Here is a tiny trained network, its code and every weight. The questions are about switching its units off for an input and a target symbol, where a switched-off unit gives its printed mean instead of its output.

import numpy as np


def w(rows, s, z=0):
    codes = np.array(rows[::2]) - 128.0
    scale = np.full(codes.shape[1], s)
    scale[-1] = z or s
    return codes * scale


def f(y):
    return np.maximum(y, 0)


def softmax(a):
    e = np.exp(a - a.max(-1, keepdims=True))
    return e / e.sum(-1, keepdims=True)


def log_softmax(a):
    a = a - a.max(-1, keepdims=True)
    return a - np.log(np.exp(a).sum(-1, keepdims=True))


def net(x, mask):
    ids = ['αβδεζηθλμξπτφψ'.index(c) for c in x.split()]
    T = len(ids)
    res = E[ids] + P[:T]
    u = 0
    for l in range(2):
        r = res
        for j in range(2):
            rows = slice(2 * j, 2 * j + 2)
            q, k, v = (r @ M[l][rows].T for M in (Q, K, V))
            z = softmax(np.where(np.tri(T) > 0, q @ k.T / 2**0.5, -1e9)) @ v
            o = O[l][rows]
            res = res + np.where(mask[u + j], z, o[:, -1]) @ o[:, :-1]
        u += 2
        y = f(res @ A[l][:, :-1].T + A[l][:, -1])
        res = res + np.where(mask[u : u + 4], y, B[l][:, -1]) @ B[l][:, :-1]
        u += 4
    return log_softmax(res[-1] @ U[:, :-1].T + U[:, -1])


Q, K, V, O, A, B = {}, {}, {}, {}, {}, {}
E = w([
[94,195,66,26,65,134,72,125,137,89,125],'α',
[120,127,100,189,134,175,188,6,140,138,115],'β',
[178,96,89,109,134,133,110,93,72,182,182],'δ',
[96,152,85,194,142,173,161,52,177,151,122],'ε',
[114,107,131,74,84,60,192,87,98,163,137],'ζ',
[127,61,221,121,98,157,127,58,173,122,82],'η',
[176,139,129,51,156,157,65,91,115,180,91],'θ',
[197,149,161,199,127,135,117,68,178,150,156],'λ',
[35,70,127,42,106,120,182,102,125,143,160],'μ',
[118,56,111,184,99,72,19,146,90,138,100],'ξ',
[69,49,67,141,84,105,144,130,115,162,63],'π',
[111,103,169,164,131,93,79,75,128,93,166],'τ',
[193,202,69,82,121,87,193,60,173,90,107],'φ',
[145,93,134,31,166,139,118,24,95,56,116],'ψ',
],0.022)
P = w([
[97,175,60,105,8,171,77,65,98,254,224],'0',
[113,157,101,122,61,151,91,113,130,213,178],'1',
[115,164,114,138,72,157,98,117,140,173,145],'2',
[115,158,132,141,82,144,104,124,141,136,117],'3',
[114,152,136,138,98,142,110,123,152,124,96],'4',
[112,142,145,154,99,130,114,109,161,94,71],'5',
[112,144,157,145,105,110,117,109,172,81,46],'6',
[111,143,166,155,108,108,114,98,173,51,28],'7',
[119,151,150,139,106,119,111,108,194,71,50],'8',
],0.0076)
Q[0] = w([
[96,98,135,137,93,137,73,80,173,191,119],'L0H1',
[113,119,114,142,112,117,126,156,119,109,90],'L0H1',
[129,126,90,156,184,116,122,250,127,138,90],'L0H2',
[130,97,129,146,59,120,93,94,118,140,95],'L0H2',
],0.012)
K[0] = w([
[17,44,102,175,94,71,72,147,144,184,19],'L0H1',
[53,111,105,110,86,145,167,133,104,124,163],'L0H1',
[141,195,171,138,88,157,126,135,202,243,254],'L0H2',
[57,65,115,95,174,83,51,157,61,121,81],'L0H2',
],0.0094)
V[0] = w([
[131,99,170,115,221,243,169,170,129,85,19],'L0H1',
[91,242,225,125,157,101,177,152,37,146,221],'L0H1',
[82,166,182,161,121,21,140,130,255,157,58],'L0H2',
[27,188,142,139,52,122,89,221,101,156,154],'L0H2',
],0.0048)
O[0] = w([
[123,56,161,151,151,57,114,151,107,178,176,52],'L0H1',
[90,2,201,55,139,109,41,10,176,191,204,1],'L0H1',
[119,131,145,243,47,177,249,130,35,127,180,138],'L0H2',
[82,168,134,126,121,168,134,225,143,115,205,132],'L0H2',
],0.007,0.0085)
A[0] = w([
[128,78,166,109,57,176,173,139,128,188,168,78],'L0N1',
[157,163,128,177,153,154,57,162,164,96,111,2],'L0N2',
[148,164,169,168,110,65,120,78,100,191,241,77],'L0N3',
[172,120,133,109,139,103,98,133,81,255,168,89],'L0N4',
],0.0074,0.0023)
B[0] = w([
[143,111,124,105,56,159,140,117,143,193,143,242],'L0N1',
[124,67,173,109,146,47,171,100,250,171,133,253],'L0N2',
[87,113,160,120,149,64,137,72,110,115,160,159],'L0N3',
[185,151,149,180,129,140,124,152,67,105,135,148],'L0N4',
],0.012,0.0034)
Q[1] = w([
[153,53,170,110,141,84,89,22,113,158,106],'L1H1',
[160,230,158,159,2,97,158,172,177,79,110],'L1H1',
[124,86,191,145,95,177,107,130,124,114,69],'L1H2',
[87,120,157,115,192,162,69,187,126,102,174],'L1H2',
],0.0091)
K[1] = w([
[169,51,188,71,116,191,93,2,79,77,118],'L1H1',
[124,135,97,206,73,19,109,202,104,76,31],'L1H1',
[134,84,163,135,181,91,251,131,105,128,129],'L1H2',
[133,184,135,125,73,145,85,82,154,191,169],'L1H2',
],0.0082)
V[1] = w([
[57,78,25,139,147,125,170,150,78,146,111],'L1H1',
[87,178,102,62,218,237,253,114,73,120,108],'L1H1',
[85,51,124,104,86,150,109,128,59,72,54],'L1H2',
[197,76,211,185,142,220,164,200,219,57,102],'L1H2',
],0.0056)
O[1] = w([
[187,79,50,128,127,104,204,92,125,127,156,160],'L1H1',
[127,93,111,114,163,81,138,105,82,159,79,2],'L1H1',
[111,99,100,90,195,132,29,255,165,206,155,210],'L1H2',
[134,114,109,51,86,161,75,39,159,131,144,163],'L1H2',
],0.0085,0.0064)
A[1] = w([
[150,145,62,73,162,164,197,66,108,95,197,54],'L1N1',
[150,233,115,146,151,1,89,96,106,48,199,2],'L1N2',
[92,170,143,167,59,200,116,199,111,140,119,141],'L1N3',
[31,89,154,98,107,32,148,77,179,97,145,94],'L1N4',
],0.0067,0.0035)
B[1] = w([
[116,96,233,192,128,183,95,179,195,67,36,171],'L1N1',
[151,6,119,113,175,145,180,125,137,117,136,153],'L1N2',
[135,89,112,101,142,60,93,102,98,95,106,254],'L1N3',
[167,169,174,127,169,218,176,130,186,159,176,177],'L1N4',
],0.012,0.0086)
U = w([
[80,114,107,87,192,93,108,86,95,103,98,121],'α',
[57,171,90,220,141,171,112,68,127,181,98,115],'β',
[198,65,48,153,135,183,127,126,60,136,144,125],'δ',
[81,157,94,219,149,184,100,69,83,143,92,127],'ε',
[198,206,149,164,103,57,173,57,125,199,152,100],'ζ',
[117,47,132,184,52,66,50,73,105,127,124,137],'η',
[218,150,130,172,145,225,68,170,40,141,136,174],'θ',
[125,69,140,152,170,109,139,75,142,112,174,109],'λ',
[133,53,107,93,86,175,108,104,166,203,124,133],'μ',
[156,176,99,135,89,126,87,157,149,46,165,195],'ξ',
[226,56,78,133,121,170,188,152,122,140,76,3],'π',
[3,48,158,130,179,198,122,172,102,117,144,157],'τ',
[145,177,212,123,111,18,206,146,86,109,74,131],'φ',
[177,181,122,108,211,152,90,131,126,188,77,182],'ψ',
],0.0063,0.0054)

Each question gives the input, a string of symbols that net reads in full, and the target symbol t.
The units are the heads (2 rows each of Q, K, V and O) and the neurons (one row each of A and B). Each row of codes is followed by its name. A weight is (code - 128) times the scale printed after its matrix; where a second scale follows, it is the last column's (O, A, B and U).
mask holds one flag per unit, layer by layer, with each layer's heads first. A switched-off unit (its flag False) gives its mean, the last column of its rows in O or B, instead of its output. The means were averaged over made-up inputs and are rounded, as every weight is.
A unit's drop is (log p(t) with every unit on - log p(t) with that unit switched off) / (log p(t) with every unit on - log p(t) with every unit switched off).
The circuit of an input: a set's keep is (log p(t) with only the set's units on - log p(t) with every unit switched off) / (log p(t) with every unit on - log p(t) with every unit switched off). Starting from all 12 units, units are removed one at a time, each time the one whose removal leaves the highest keep (on an exact tie, the one counted first), for as long as the keep stays at least 0.8.
units of the circuit, in order: the units of the circuit, biggest drop first
most important unit: the unit with the biggest drop
k most important neurons: the k neurons with the biggest drops, biggest first
heads that matter: for each layer, one digit per head in row order, 1 if its drop is at least 0.15 and else 0, layers parted by /
input η η ξ η ξ η η μ, target ξ: heads that matter -> 00 / 10
input η ζ ζ η μ τ ξ μ θ, target ξ: units of the circuit, in order -> (L1H1 L0N2 L0H1)
input δ ζ η η, target η: heads that matter -> 11 / 10
input η ζ η, target φ: heads that matter -> 00 / 01
input ζ φ η α μ α ξ δ, target ξ: units of the circuit, in order -> (L1H1 L0N2 L0H1)
input ξ ψ η φ ψ φ, target ψ: heads that matter -> 11 / 11
input μ ψ τ, target ψ: units of the circuit, in order -> (L0H2 L1N4 L1H1)
input ζ ψ η λ ψ α, target ψ: most important unit -> L0H2
input ε η λ, target λ: heads that matter -> 10 / 00
input ζ τ ζ η ζ η ζ, target μ: units of the circuit, in order -> (L0H1 L1H2)
input β ζ ζ ζ η τ, target λ: units of the circuit, in order -> (L0N3 L0H1 L1N4)
input η μ ξ π β, target π: heads that matter -> 10 / 10
input η ζ η η ζ η τ, target λ: units of the circuit, in order -> (L1N2 L0N3 L0H1)
input λ η μ τ ζ π η η ζ, target π: heads that matter -> 00 / 10
input μ η τ η ζ, target ζ: units of the circuit, in order -> (L0H1 L1N4 L0N3 L0H2)
input ε π τ η η μ η φ, target π: most important unit -> L1H1
input π ψ η η τ, target ψ: 2 most important neurons -> (L1N4 L0N2)
input τ ψ ε, target ψ: units of the circuit, in order -> (L0H2 L1H1)
input ζ φ ζ τ ε π θ, target π: units of the circuit, in order -> (L1H1 L0H1)
input μ μ π η ψ ζ, target ψ: units of the circuit, in order -> (L0H2 L1H1 L1N4)
input ζ δ ζ η τ ζ, target ζ: most important neuron -> (L1N4)
input η η ξ θ ζ η ε, target ξ: units of the circuit, in order -> (L1H1 L0N2 L0H2)
input β μ φ π η δ μ, target π: units of the circuit, in order -> (L1H1 L0H1)
input η ζ μ φ ζ ζ τ, target τ: 2 most important neurons -> (L1N2 L0N3)
input η λ ε π τ ξ ξ ψ, target ψ: units of the circuit, in order -> (L0H2 L1N3 L1H2)
input η ζ ε ζ ξ ξ, target ξ: heads that matter -> 10 / 10
input ζ ξ τ μ η θ, target ξ: heads that matter -> 11 / 10
input η η η θ ζ ψ ε η ε, target ψ: units of the circuit, in order -> (L0H2 L1H2)
